Here is a tiny trained network, its code and every weight. The questions are about switching its units off for an input and a class, where a switched-off unit gives its printed mean instead of its output.

import numpy as np


def w(rows, s, z=0):
    codes = np.array(rows[::2]) - 128.0
    scale = np.full(codes.shape[1], s)
    scale[-1] = z or s
    return codes * scale


def f(y):
    return np.maximum(y, 0)


def log_softmax(a):
    a = a - a.max(-1, keepdims=True)
    return a - np.log(np.exp(a).sum(-1, keepdims=True))


def net(x, mask):
    res = np.array(x, float).reshape(1, 5) / 4 @ E
    y = f(res @ A[0][:, :-1].T + A[0][:, -1])
    res = res + np.where(mask, y, B[0][:, -1]) @ B[0][:, :-1]
    return log_softmax(res[-1] @ U[:, :-1].T + U[:, -1])


A, B = {}, {}
E = w([
[99,147,100,118,101,127,165,134,156,181,98],'x0',
[131,104,185,129,23,118,141,88,18,106,79],'x1',
[41,122,211,148,73,73,25,116,187,220,150],'x2',
[185,41,90,57,136,109,116,144,108,250,124],'x3',
[114,149,102,84,138,68,145,94,166,134,71],'x4',
],0.013)
A[0] = w([
[178,75,118,102,119,105,117,160,120,165,115,120],'n0',
[162,64,105,130,130,141,113,164,109,189,92,127],'n1',
[180,189,130,151,232,120,116,177,194,152,148,50],'n2',
[177,80,59,114,120,110,101,161,131,166,146,152],'n3',
[194,174,64,89,169,150,247,206,65,73,98,54],'n4',
[63,170,113,165,126,121,131,119,122,59,160,46],'n5',
[163,94,135,164,24,104,148,87,60,122,72,18],'n6',
[176,53,151,84,169,135,118,151,106,197,88,177],'n7',
[29,153,179,139,98,52,2,150,148,185,149,100],'n8',
[57,247,164,182,112,172,152,127,173,30,98,238],'n9',
[142,80,169,112,53,119,146,83,73,100,85,1],'n10',
[118,88,115,73,140,118,130,91,105,152,167,168],'n11',
[116,149,64,145,202,118,100,178,168,140,173,41],'n12',
],0.0097,0.0022)
B[0] = w([
[146,178,189,156,110,188,155,43,153,98,125,173],'n0',
[147,168,192,204,160,163,200,128,118,118,135,177],'n1',
[46,197,75,123,50,97,61,99,94,173,175,202],'n2',
[146,179,90,162,186,140,189,92,149,133,109,182],'n3',
[201,13,100,92,80,49,128,209,239,65,175,249],'n4',
[150,113,75,221,146,184,155,109,118,126,97,182],'n5',
[33,189,6,124,104,66,101,145,80,166,186,191],'n6',
[203,170,187,166,173,180,168,38,124,132,34,193],'n7',
[213,56,199,61,101,122,89,227,182,53,170,254],'n8',
[188,177,173,235,162,206,174,52,168,113,76,242],'n9',
[87,190,89,80,87,83,18,139,31,180,129,184],'n10',
[107,149,175,208,163,163,130,131,152,68,34,161],'n11',
[1,187,42,140,104,94,79,152,16,162,238,195],'n12',
],0.008,0.021)
U = w([
[206,171,155,224,163,182,166,38,130,125,60,208],'0',
[223,13,134,123,109,90,127,255,172,114,141,181],'1',
[48,205,55,140,104,91,111,139,44,145,156,3],'2',
],0.0096,0.0018)

Each question gives the input, the list of numbers given to net, and the class t.
The units are the neurons (one row each of A and B). Each row of codes is followed by its name. A weight is (code - 128) times the scale printed after its matrix; where a second scale follows, it is the last column's (A, B and U).
mask holds one flag per neuron, in row order. A switched-off neuron (its flag False) gives its mean, the last column of its row in B, instead of its output. The means were averaged over made-up inputs and are rounded, as every weight is.
A unit's drop is (log p(t) with every unit on - log p(t) with that unit switched off) / (log p(t) with every unit on - log p(t) with every unit switched off).
The circuit of an input: a set's keep is (log p(t) with only the set's units on - log p(t) with every unit switched off) / (log p(t) with every unit on - log p(t) with every unit switched off). Starting from the 12 units with the biggest drops (on a tie, the unit counted first), units are removed one at a time, each time the one whose removal leaves the highest keep (on an exact tie, the one counted first), for as long as the keep stays at least 0.8.
units of the circuit, in order: the units of the circuit, biggest drop first
unit that matters most: the unit with the biggest drop
top k neurons: the k neurons with the biggest drops, biggest first
drop of u: that unit's drop, to one decimal
input [-8,-8,8,-6,2], class 1: unit that matters most -> n8
input [-6,-3,-6,-5,-2], class 1: top 2 neurons -> [n4; n7]
input [8,3,-3,0,0], class 1: top 2 neurons -> [n12; n2]
input [0,8,0,-5,-2], class 2: top 2 neurons -> [n6; n10]
input [7,8,-7,4,-2], class 2: top 3 neurons -> [n6; n10; n8]
input [0,7,-6,2,-6], class 2: top 3 neurons -> [n6; n8; n10]
input [-4,-8,-8,8,6], class 0: top 4 neurons -> [n7; n8; n3; n0]
input [-6,7,0,6,1], class 2: top 3 neurons -> [n6; n10; n9]
input [-2,-7,-6,6,-7], class 2: top 4 neurons -> [n12; n2; n8; n9]
input [-6,2,5,-4,7], class 1: top 2 neurons -> [n8; n7]
input [-5,7,5,0,-4], class 2: top 3 neurons -> [n6; n4; n10]
input [7,7,8,3,1], class 1: top 2 neurons -> [n8; n12]
input [6,-6,-3,-5,-1], class 2: top 3 neurons -> [n12; n2; n7]
input [8,3,5,-3,7], class 1: units of the circuit, in order -> [n8]
input [-2,7,4,-3,4], class 2: top 2 neurons -> [n6; n4]
input [-5,-6,0,6,3], class 0: top 2 neurons -> [n7; n6]
input [2,4,5,-3,4], class 1: drop of n8 -> 2.0
input [-8,-5,5,5,1], class 0: drop of n11 -> 0.2
input [4,0,-6,8,7], class 0: drop of n7 -> 0.4
input [6,2,1,5,4], class 0: drop of n10 -> 0.0
